Below is a small trained network, with its code and all its weights. Each question gives an input and a class and asks what happens when units are switched off, that is, made to give their printed mean instead of their output.

import numpy as np


def w(rows, s, z=0):
    codes = np.array(rows[::2]) - 128.0
    scale = np.full(codes.shape[1], s)
    scale[-1] = z or s
    return codes * scale


def norm(h):
    return h / np.sqrt((h * h).mean(-1, keepdims=True) + 1e-5)


def f(y):
    return np.maximum(y, 0)


def log_softmax(a):
    a = a - a.max(-1, keepdims=True)
    return a - np.log(np.exp(a).sum(-1, keepdims=True))


def net(x, mask):
    res = np.array(x, float).reshape(1, 4) / 4 @ E
    u = 0
    for l in range(3):
        y = f(norm(res) @ A[l][:, :-1].T + A[l][:, -1])
        res = res + np.where(mask[u : u + 3], y, B[l][:, -1]) @ B[l][:, :-1]
        u += 3
    return log_softmax(norm(res)[-1] @ U[:, :-1].T + U[:, -1])


A, B = {}, {}
E = w([
[123,109,106],'x0',
[92,138,4],'x1',
[101,141,217],'x2',
[117,67,95],'x3',
],0.016)
A[0] = w([
[70,134,149,1],'0.n1',
[160,252,85,93],'0.n2',
[54,199,93,158],'0.n3',
],0.041,0.0052)
B[0] = w([
[226,147,139,160],'0.n1',
[254,115,199,248],'0.n2',
[100,35,78,236],'0.n3',
],0.034,0.016)
A[1] = w([
[84,189,114,6],'1.n1',
[183,211,182,215],'1.n2',
[115,253,190,116],'1.n3',
],0.035,0.0018)
B[1] = w([
[145,188,90,128],'1.n1',
[135,8,125,248],'1.n2',
[1,93,120,177],'1.n3',
],0.033,0.018)
A[2] = w([
[80,205,3,59],'2.n1',
[171,52,76,173],'2.n2',
[43,134,50,2],'2.n3',
],0.026,0.0037)
B[2] = w([
[207,165,225,134],'2.n1',
[185,249,104,251],'2.n2',
[25,175,201,144],'2.n3',
],0.019,0.027)
U = w([
[254,95,183,187],'0',
[88,149,23,121],'1',
[93,137,131,24],'2',
[203,89,40,163],'3',
[134,220,121,154],'4',
[84,60,220,167],'5',
[92,138,126,2],'6',
[110,130,124,29],'7',
],0.022,0.018)

Each question gives the input, the list of numbers given to net, and the class t.
The units are the neurons (one row each of A and B). Each row of codes is followed by its name. A weight is (code - 128) times the scale printed after its matrix; where a second scale follows, it is the last column's (A, B and U).
mask holds one flag per neuron, layer by layer. A switched-off neuron (its flag False) gives its mean, the last column of its row in B, instead of its output. The means were averaged over made-up inputs and are rounded, as every weight is.
A unit's drop is (log p(t) with every unit on - log p(t) with that unit switched off) / (log p(t) with every unit on - log p(t) with every unit switched off).
The circuit of an input: a set's keep is (log p(t) with only the set's units on - log p(t) with every unit switched off) / (log p(t) with every unit on - log p(t) with every unit switched off). Starting from all 9 units, units are removed one at a time, each time the one whose removal leaves the highest keep (on an exact tie, the one counted first), for as long as the keep stays at least 0.8.
units of the circuit, in order: the units of the circuit, biggest drop first
most important unit: the unit with the biggest drop
top k neurons: the k neurons with the biggest drops, biggest first
k most important neurons of layer l: the k neurons of layer l with the biggest drops, biggest first
drop when u is switched off: that unit's drop, to one decimal
input [4,-7,3,0], class 5: units of the circuit, in order	0.n3; 0.n2; 1.n3
input [-1,6,0,8], class 4: most important unit	1.n2
input [-1,-4,5,-6], class 5: units of the circuit, in order	0.n3; 1.n3; 0.n2
input [2,-5,-6,3], class 4: units of the circuit, in order	0.n2; 1.n2; 0.n1; 0.n3
input [4,-1,-1,7], class 4: units of the circuit, in order	0.n2; 1.n2; 0.n3
input [-5,1,7,4], class 3: 2 most important neurons of layer 1	1.n2; 1.n3
input [-3,4,-1,8], class 4: units of the circuit, in order	1.n2; 0.n2; 2.n3; 2.n1
input [0,0,3,-1], class 3: top 3 neurons	0.n2; 0.n1; 1.n2
input [-3,4,2,3], class 1: top 3 neurons	0.n2; 0.n3; 1.n2
input [-1,-1,-1,7], class 4: units of the circuit, in order	0.n2; 1.n2; 0.n3
input [-5,2,6,-1], class 3: top 4 neurons	0.n2; 0.n3; 2.n3; 2.n1
input [7,-1,7,-3], class 5: top 3 neurons	0.n3; 0.n2; 1.n3
input [4,2,0,3], class 4: top 3 neurons	1.n2; 0.n2; 1.n3
input [-3,-4,1,1], class 5: most important unit	0.n3
input [-3,-5,0,0], class 5: top 2 neurons	0.n3; 0.n2
input [1,6,8,3], class 3: 2 most important neurons of layer 0	0.n3; 0.n1
input [-3,4,-2,7], class 4: units of the circuit, in order	1.n2; 0.n2; 2.n3; 2.n1
input [8,4,7,1], class 3: top 3 neurons	0.n2; 0.n3; 0.n1
input [-1,-2,-3,3], class 4: top 3 neurons	0.n2; 1.n2; 0.n1
input [8,-6,-7,-3], class 3: 2 most important neurons of layer 0	0.n2; 0.n1
input [-5,3,-8,8], class 4: top 3 neurons	1.n2; 0.n2; 2.n3
input [4,5,6,8], class 1: top 3 neurons	0.n2; 1.n2; 2.n3
input [-1,3,8,4], class 3: most important unit	0.n1
input [5,-6,-8,2], class 4: 2 most important neurons of layer 0	0.n2; 0.n1
input [5,4,3,3], class 1: 2 most important neurons of layer 1	1.n2; 1.n3
input [-6,-3,0,-3], class 5: top 4 neurons	0.n3; 1.n3; 0.n2; 0.n1
input [0,0,0,3], class 4: top 4 neurons	0.n2; 1.n2; 0.n1; 1.n3
input [-6,-5,4,3], class 5: drop when 0.n3 is switched off	2.1
input [-7,-7,2,-2], class 5: drop when 0.n3 is switched off	1.4
input [-2,7,5,6], class 1: drop when 0.n2 is switched off	0.8
